Below are the code and all the weights of a small trained network. Each question names an input and a target symbol and asks about switching units off, where a switched-off unit gives its printed mean instead of its output.

import numpy as np


def w(rows, s, z=0):
    codes = np.array(rows[::2]) - 128.0
    scale = np.full(codes.shape[1], s)
    scale[-1] = z or s
    return codes * scale


def f(y):
    return np.maximum(y, 0)


def softmax(a):
    e = np.exp(a - a.max(-1, keepdims=True))
    return e / e.sum(-1, keepdims=True)


def log_softmax(a):
    a = a - a.max(-1, keepdims=True)
    return a - np.log(np.exp(a).sum(-1, keepdims=True))


def net(x, mask):
    ids = ['αδζθμξστφψ'.index(c) for c in x.split()]
    T = len(ids)
    res = E[ids] + P[:T]
    u = 0
    for l in range(2):
        r = res
        for j in range(3):
            rows = slice(3 * j, 3 * j + 3)
            q, k, v = (r @ M[l][rows].T for M in (Q, K, V))
            z = softmax(np.where(np.tri(T) > 0, q @ k.T / 3**0.5, -1e9)) @ v
            o = O[l][rows]
            res = res + np.where(mask[u + j], z, o[:, -1]) @ o[:, :-1]
        u += 3
        y = f(res @ A[l][:, :-1].T + A[l][:, -1])
        res = res + np.where(mask[u : u + 8], y, B[l][:, -1]) @ B[l][:, :-1]
        u += 8
    return log_softmax(res[-1] @ U[:, :-1].T + U[:, -1])


Q, K, V, O, A, B = {}, {}, {}, {}, {}, {}
E = w([
[163,100,115,141,111,198,127,27],'α',
[55,132,152,142,158,216,99,192],'δ',
[74,118,77,167,204,166,110,164],'ζ',
[177,104,59,149,158,207,112,92],'θ',
[90,54,161,198,115,194,119,141],'μ',
[90,163,150,95,149,197,116,78],'ξ',
[17,93,164,178,157,105,169,133],'σ',
[120,135,99,142,174,122,189,50],'τ',
[107,110,187,136,95,149,196,42],'φ',
[225,129,166,120,62,2,30,172],'ψ',
],0.0074)
P = w([
[107,139,124,117,116,124,168,156],'0',
[148,49,96,59,144,143,110,84],'1',
[87,143,127,177,77,165,80,92],'2',
[167,57,182,121,197,143,97,99],'3',
[131,157,150,255,122,143,89,96],'4',
[182,87,179,181,216,107,108,92],'5',
],0.0096)
Q[0] = w([
[71,224,68,115,12,126,145,152],'L0H0',
[118,182,149,252,104,147,81,80],'L0H0',
[105,214,103,169,42,129,122,123],'L0H0',
[121,150,107,113,109,129,161,142],'L0H1',
[128,101,147,152,154,132,95,107],'L0H1',
[128,145,119,124,117,117,154,154],'L0H1',
[111,129,100,120,155,125,151,151],'L0H2',
[124,127,128,160,182,153,144,94],'L0H2',
[145,110,141,101,77,106,107,159],'L0H2',
],0.011)
K[0] = w([
[115,48,110,8,137,128,144,138],'L0H0',
[193,82,218,132,211,130,107,110],'L0H0',
[135,56,145,51,179,137,134,129],'L0H0',
[112,122,143,141,154,150,137,113],'L0H1',
[154,133,128,120,103,105,113,143],'L0H1',
[121,114,124,124,143,145,128,111],'L0H1',
[136,113,110,119,110,134,94,115],'L0H2',
[167,150,151,124,93,92,111,149],'L0H2',
[90,121,119,124,158,146,147,111],'L0H2',
],0.012)
V[0] = w([
[166,206,254,116,4,36,146,91],'L0H0',
[153,56,171,112,94,157,248,21],'L0H0',
[101,195,58,73,251,56,181,55],'L0H0',
[161,59,139,162,96,37,73,162],'L0H1',
[219,121,189,60,60,36,61,152],'L0H1',
[170,147,99,66,133,131,56,126],'L0H1',
[124,175,163,105,122,64,95,186],'L0H2',
[46,106,217,176,101,195,173,135],'L0H2',
[158,49,144,154,112,202,107,57],'L0H2',
],0.0067)
O[0] = w([
[92,255,99,123,155,123,120,91,96],'L0H0',
[115,124,114,64,236,80,88,133,200],'L0H0',
[204,148,214,83,190,159,127,124,13],'L0H0',
[156,161,140,193,59,73,92,111,201],'L0H1',
[147,212,143,165,63,120,98,106,178],'L0H1',
[163,154,141,164,78,179,87,119,137],'L0H1',
[113,157,184,153,71,128,148,167,68],'L0H2',
[57,114,97,132,183,115,125,127,171],'L0H2',
[123,124,69,134,145,138,78,48,251],'L0H2',
],0.0089,0.0022)
A[0] = w([
[47,185,93,120,113,233,152,116,209],'L0N0',
[106,162,113,83,143,254,122,61,254],'L0N1',
[79,32,121,128,186,177,137,63,159],'L0N2',
[110,161,158,52,183,36,168,155,116],'L0N3',
[121,155,155,181,110,182,158,139,83],'L0N4',
[131,132,132,125,131,133,137,126,113],'L0N5',
[193,94,123,86,110,77,123,159,213],'L0N6',
[154,91,152,79,116,251,224,201,133],'L0N7',
],0.0057,0.0029)
B[0] = w([
[71,176,112,116,124,221,210,101,167],'L0N0',
[129,191,79,93,134,238,170,23,204],'L0N1',
[96,46,54,113,237,115,83,102,255],'L0N2',
[134,183,148,1,154,63,206,145,147],'L0N3',
[167,169,162,102,136,137,197,133,149],'L0N4',
[132,128,133,128,125,133,131,134,128],'L0N5',
[213,107,108,97,120,75,113,174,160],'L0N6',
[167,123,142,178,211,167,145,240,154],'L0N7',
],0.0053,0.0075)
Q[1] = w([
[107,117,101,152,159,176,156,100],'L1H0',
[108,17,64,21,152,172,209,196],'L1H0',
[116,4,116,136,80,151,170,141],'L1H0',
[101,223,70,194,21,125,115,90],'L1H1',
[139,52,162,80,193,137,149,148],'L1H1',
[114,25,73,120,97,167,143,135],'L1H1',
[179,101,254,84,96,174,158,194],'L1H2',
[177,156,195,215,145,188,167,109],'L1H2',
[35,33,30,96,174,169,128,77],'L1H2',
],0.0068)
K[1] = w([
[110,162,143,163,99,145,139,129],'L1H0',
[115,133,121,120,136,139,250,147],'L1H0',
[109,139,93,132,154,171,172,119],'L1H0',
[94,112,82,125,162,148,208,131],'L1H1',
[142,132,154,133,108,126,81,117],'L1H1',
[115,105,133,159,143,136,81,74],'L1H1',
[133,95,140,124,129,162,110,78],'L1H2',
[77,146,96,150,154,176,181,116],'L1H2',
[160,189,132,119,46,114,125,132],'L1H2',
],0.013)
V[1] = w([
[112,160,142,155,113,220,113,127],'L1H0',
[160,115,162,131,124,13,129,180],'L1H0',
[193,112,71,145,108,141,84,8],'L1H0',
[139,153,141,170,84,107,89,90],'L1H1',
[126,171,170,140,105,70,158,152],'L1H1',
[154,140,160,152,103,118,112,105],'L1H1',
[2,89,80,193,117,105,134,115],'L1H2',
[40,177,135,90,147,209,159,86],'L1H2',
[123,165,117,78,127,81,134,48],'L1H2',
],0.009)
O[1] = w([
[146,90,123,120,102,12,213,123,96],'L1H0',
[55,146,91,177,202,225,58,59,131],'L1H0',
[147,16,72,28,155,177,156,253,149],'L1H0',
[175,99,129,84,123,184,73,138,53],'L1H1',
[134,108,149,130,157,173,56,62,10],'L1H1',
[159,119,118,119,136,173,101,130,65],'L1H1',
[109,62,182,50,37,173,56,33,170],'L1H2',
[176,202,216,60,95,79,64,176,228],'L1H2',
[52,185,108,76,154,119,49,206,150],'L1H2',
],0.0069,0.012)
A[1] = w([
[85,153,159,177,138,46,139,42,11],'L1N0',
[137,105,128,104,122,53,212,167,11],'L1N1',
[74,119,78,96,95,156,219,189,119],'L1N2',
[178,132,191,130,1,75,162,94,54],'L1N3',
[194,144,125,209,130,143,126,39,211],'L1N4',
[153,145,130,204,96,126,208,75,10],'L1N5',
[103,184,189,152,147,124,97,58,4],'L1N6',
[132,183,140,181,134,75,222,191,184],'L1N7',
],0.0066,0.0028)
B[1] = w([
[182,155,137,112,109,232,149,181,228],'L1N0',
[211,176,80,153,56,168,67,95,240],'L1N1',
[164,152,86,190,73,146,167,88,200],'L1N2',
[201,123,225,191,227,111,126,106,215],'L1N3',
[57,157,149,74,109,126,190,189,209],'L1N4',
[78,80,147,53,185,154,166,217,178],'L1N5',
[151,137,105,137,54,166,195,158,196],'L1N6',
[142,71,74,129,173,106,3,48,255],'L1N7',
],0.0065,0.0076)
U = w([
[87,73,107,114,182,143,197,224,174],'α',
[187,164,142,186,100,55,102,71,95],'δ',
[199,118,209,140,119,140,169,156,116],'ζ',
[165,108,88,59,65,102,169,221,82],'θ',
[146,97,29,200,87,117,151,75,110],'μ',
[73,147,171,68,131,50,118,203,156],'ξ',
[54,55,162,102,93,92,85,11,211],'σ',
[181,98,140,83,178,254,56,128,1],'τ',
[71,159,96,211,251,92,103,64,159],'φ',
[105,217,122,178,38,174,130,94,172],'ψ',
],0.0044,0.0024)

Each question gives the input, a string of symbols that net reads in full, and the target symbol t.
The units are the heads (3 rows each of Q, K, V and O) and the neurons (one row each of A and B). Each row of codes is followed by its name. A weight is (code - 128) times the scale printed after its matrix; where a second scale follows, it is the last column's (O, A, B and U).
mask holds one flag per unit, layer by layer, with each layer's heads first. A switched-off unit (its flag False) gives its mean, the last column of its rows in O or B, instead of its output. The means were averaged over made-up inputs and are rounded, as every weight is.
A unit's drop is (log p(t) with every unit on - log p(t) with that unit switched off) / (log p(t) with every unit on - log p(t) with every unit switched off).
The circuit of an input: a set's keep is (log p(t) with only the set's units on - log p(t) with every unit switched off) / (log p(t) with every unit on - log p(t) with every unit switched off). Starting from the 12 units with the biggest drops (on a tie, the unit counted first), units are removed one at a time, each time the one whose removal leaves the highest keep (on an exact tie, the one counted first), for as long as the keep stays at least 0.8.
circuit, biggest first: the units of the circuit, biggest drop first
most important unit: the unit with the biggest drop
k most important neurons: the k neurons with the biggest drops, biggest first
top k neurons in layer l: the k neurons of layer l with the biggest drops, biggest first
which heads matter: for each layer, one digit per head in row order, 1 if its drop is at least 0.15 and else 0, layers parted by /
input τ θ σ, target φ: which heads matter	111 / 101
input ψ ψ θ θ φ ζ, target τ: most important neuron	L0N2
input ζ τ τ θ μ ξ, target α: which heads matter	111 / 101
input θ ζ τ ψ ψ τ, target μ: circuit, biggest first	L0H0, L1H0, L1N2, L1H2
input ψ τ θ, target τ: circuit, biggest first	L1H1, L0H0
input μ σ τ μ φ φ, target σ: circuit, biggest first	L1H2, L0H0, L0H2
input δ μ ξ ψ τ, target ψ: 3 most important neurons	L0N1, L0N0, L0N2
input α δ ψ θ, target ψ: circuit, biggest first	L0H0, L0H1, L0N2
input ψ ξ δ, target ξ: 2 most important neurons	L0N2, L0N0
input δ φ σ ψ α, target ψ: top 2 neurons in layer 0	L0N1, L0N0
input δ φ μ ξ, target ζ: top 3 neurons in layer 1	L1N3, L1N0, L1N5
input ζ θ ζ μ, target α: which heads matter	101 / 101
input φ φ τ ψ ξ ζ, target ξ: which heads matter	101 / 001
input θ μ μ δ, target μ: most important unit	L0H0
input δ μ φ σ ζ, target ζ: 3 most important neurons	L1N0, L1N3, L0N7
input φ σ α τ, target ξ: which heads matter	100 / 001
input σ φ μ δ, target ψ: which heads matter	011 / 100
input τ δ δ θ ζ δ, target φ: 3 most important neurons	L0N2, L0N3, L1N7
input θ θ φ φ, target μ: which heads matter	101 / 111
input σ ψ τ, target ψ: top neuron in layer 0	L0N2
input φ α ψ ψ τ τ, target ξ: which heads matter	111 / 101
input ζ τ δ σ, target α: which heads matter	111 / 101
input ψ ψ ψ ψ, target τ: which heads matter	010 / 110
input ψ φ ψ ξ ζ, target τ: which heads matter	110 / 110
input τ τ δ ψ, target δ: top 2 neurons in layer 0	L0N2, L0N1
input ζ μ φ σ τ, target α: top 2 neurons in layer 0	L0N7, L0N2
input τ μ μ ψ ζ, target ψ: which heads matter	110 / 011
input ζ ψ μ ζ ψ, target α: most important unit	L0H0
input τ τ ζ ψ, target ζ: 2 most important neurons	L0N2, L1N3
